Below is a small trained network, with its code and all its weights. Each question gives an input and a class and asks what happens when units are switched off, that is, made to give their printed mean instead of their output.

import numpy as np


def w(rows, s, z=0):
    codes = np.array(rows[::2]) - 128.0
    scale = np.full(codes.shape[1], s)
    scale[-1] = z or s
    return codes * scale


def norm(h):
    return h / np.sqrt((h * h).mean(-1, keepdims=True) + 1e-5)


def f(y):
    return y / 2 * (1 + np.tanh(0.7978845608 * (y + 0.044715 * y**3)))


def log_softmax(a):
    a = a - a.max(-1, keepdims=True)
    return a - np.log(np.exp(a).sum(-1, keepdims=True))


def net(x, mask):
    res = np.array(x, float).reshape(1, 6) / 4 @ E
    u = 0
    for l in range(2):
        y = f(norm(res) @ A[l][:, :-1].T + A[l][:, -1])
        res = res + np.where(mask[u : u + 13], y, B[l][:, -1]) @ B[l][:, :-1]
        u += 13
    return log_softmax(norm(res)[-1] @ U[:, :-1].T + U[:, -1])


A, B = {}, {}
E = w([
[167,147,148,196,82,127],'x0',
[211,89,104,117,104,28],'x1',
[177,95,145,79,5,164],'x2',
[89,104,16,139,83,168],'x3',
[173,107,115,170,135,138],'x4',
[132,199,52,79,132,165],'x5',
],0.0028)
A[0] = w([
[128,131,108,138,103,102,147],'L0N1',
[202,114,2,124,120,50,111],'L0N2',
[43,183,168,43,199,167,162],'L0N3',
[144,193,104,48,196,99,150],'L0N4',
[225,159,125,103,64,133,101],'L0N5',
[250,160,162,12,64,120,118],'L0N6',
[161,41,98,156,164,117,214],'L0N7',
[77,229,173,144,59,236,123],'L0N8',
[17,39,105,152,98,166,140],'L0N9',
[69,193,37,37,249,102,124],'L0N10',
[127,66,212,88,183,35,81],'L0N11',
[115,184,22,117,70,205,4],'L0N12',
[51,222,194,94,239,165,186],'L0N13',
],0.0048,0.0023)
B[0] = w([
[101,114,155,129,158,102,138],'L0N1',
[48,35,75,98,203,110,190],'L0N2',
[36,25,84,115,119,111,218],'L0N3',
[70,82,79,125,84,54,175],'L0N4',
[113,127,151,82,201,74,163],'L0N5',
[57,148,176,36,92,54,211],'L0N6',
[77,223,103,98,154,107,187],'L0N7',
[213,79,32,100,185,93,219],'L0N8',
[33,106,81,129,83,122,190],'L0N9',
[52,134,41,65,91,27,236],'L0N10',
[172,216,123,183,144,230,187],'L0N11',
[184,168,255,177,151,179,183],'L0N12',
[23,48,157,100,145,86,254],'L0N13',
],0.0043,0.0031)
A[1] = w([
[137,73,104,2,93,155,144],'L1N1',
[173,181,72,150,215,74,108],'L1N2',
[166,124,167,77,77,188,46],'L1N3',
[143,141,38,166,224,113,98],'L1N4',
[50,85,41,126,59,150,81],'L1N5',
[150,70,123,170,173,108,105],'L1N6',
[95,168,50,134,147,33,178],'L1N7',
[225,143,38,109,128,106,98],'L1N8',
[102,60,140,105,57,101,172],'L1N9',
[217,125,146,67,91,138,112],'L1N10',
[187,192,177,107,104,64,2],'L1N11',
[231,156,188,210,137,151,116],'L1N12',
[144,116,57,176,116,198,89],'L1N13',
],0.0056,0.0029)
B[1] = w([
[32,165,51,171,89,168,242],'L1N1',
[178,33,40,117,91,171,151],'L1N2',
[146,192,89,65,221,221,125],'L1N3',
[212,73,103,38,91,141,170],'L1N4',
[75,166,135,137,85,10,244],'L1N5',
[169,169,108,120,162,179,137],'L1N6',
[105,53,86,70,109,176,254],'L1N7',
[112,101,164,161,235,231,125],'L1N8',
[108,131,47,115,204,114,223],'L1N9',
[97,166,134,36,146,135,144],'L1N10',
[157,96,193,79,3,9,130],'L1N11',
[95,124,17,135,69,111,155],'L1N12',
[211,131,154,168,100,36,140],'L1N13',
],0.0041,0.0039)
U = w([
[153,173,142,242,67,107,126],'0',
[125,213,141,107,135,242,124],'1',
[64,120,226,205,196,171,100],'2',
[177,174,225,68,71,78,140],'3',
[143,121,167,150,179,148,45],'4',
[234,79,70,160,139,164,143],'5',
[2,93,62,81,122,93,176],'6',
[147,155,161,154,144,147,2],'7',
],0.012,0.0075)

Each question gives the input, the list of numbers given to net, and the class t.
The units are the neurons (one row each of A and B). Each row of codes is followed by its name. A weight is (code - 128) times the scale printed after its matrix; where a second scale follows, it is the last column's (A, B and U).
mask holds one flag per neuron, layer by layer. A switched-off neuron (its flag False) gives its mean, the last column of its row in B, instead of its output. The means were averaged over made-up inputs and are rounded, as every weight is.
A unit's drop is (log p(t) with every unit on - log p(t) with that unit switched off) / (log p(t) with every unit on - log p(t) with every unit switched off).
The circuit of an input: a set's keep is (log p(t) with only the set's units on - log p(t) with every unit switched off) / (log p(t) with every unit on - log p(t) with every unit switched off). Starting from the 12 units with the biggest drops (on a tie, the unit counted first), units are removed one at a time, each time the one whose removal leaves the highest keep (on an exact tie, the one counted first), for as long as the keep stays at least 0.8.
units of the circuit, in order: the units of the circuit, biggest drop first
top k neurons: the k neurons with the biggest drops, biggest first
k most important neurons of layer l: the k neurons of layer l with the biggest drops, biggest first
input [3,-6,2,-6,1,-2], class 2: 2 most important neurons of layer 0	(L0N10 L0N13)
input [4,0,7,4,-6,5], class 1: units of the circuit, in order	(L0N12 L0N10 L1N3)
input [2,-7,6,0,3,-6], class 0: units of the circuit, in order	(L0N13 L1N7 L0N2)
input [-1,3,-3,-4,-6,-7], class 0: most important neuron of layer 0	(L0N11)
input [6,-8,2,-4,-5,-5], class 2: 2 most important neurons of layer 0	(L0N10 L0N4)
input [8,-6,6,8,3,7], class 5: top 2 neurons	(L0N8 L1N13)
input [3,6,5,-5,0,3], class 3: top 3 neurons	(L0N3 L0N10 L0N13)
input [-2,-5,8,6,2,6], class 1: top 2 neurons	(L0N12 L0N13)
input [7,6,3,0,-1,-1], class 3: 2 most important neurons of layer 0	(L0N3 L0N10)
input [3,-1,6,-2,5,5], class 3: top 2 neurons	(L0N6 L1N11)
input [7,-2,-1,-6,8,3], class 0: top 2 neurons	(L0N2 L0N10)
input [7,2,-8,-7,6,-8], class 0: top 3 neurons	(L1N12 L0N8 L0N2)
input [3,7,-3,1,2,1], class 5: top 4 neurons	(L0N13 L0N10 L0N3 L0N9)
input [3,1,7,-2,-2,-2], class 3: most important neuron of layer 0	(L0N3)
input [-7,7,1,-1,1,-5], class 5: 2 most important neurons of layer 1	(L1N2 L1N5)
input [-4,3,2,-6,-1,-7], class 3: 2 most important neurons of layer 1	(L1N11 L1N1)
input [0,1,0,-5,3,-1], class 3: top 3 neurons	(L1N11 L1N1 L0N6)
input [6,-6,7,5,-2,-8], class 0: 2 most important neurons of layer 1	(L1N7 L1N13)
input [8,-7,8,-2,-3,-4], class 1: 3 most important neurons of layer 1	(L1N3 L1N5 L1N7)
input [0,-5,0,6,8,-5], class 0: most important neuron of layer 1	(L1N13)
input [5,2,-3,0,-4,-2], class 0: top 2 neurons	(L0N8 L0N10)
input [1,-4,4,-5,-6,-5], class 2: 3 most important neurons of layer 0	(L0N10 L0N11 L0N4)
input [7,-8,7,3,7,0], class 5: top 2 neurons	(L0N8 L1N13)
input [7,-3,0,-5,4,-2], class 0: 2 most important neurons of layer 1	(L1N12 L1N7)
input [-2,4,-4,-7,-4,-7], class 0: 2 most important neurons of layer 0	(L0N11 L0N2)
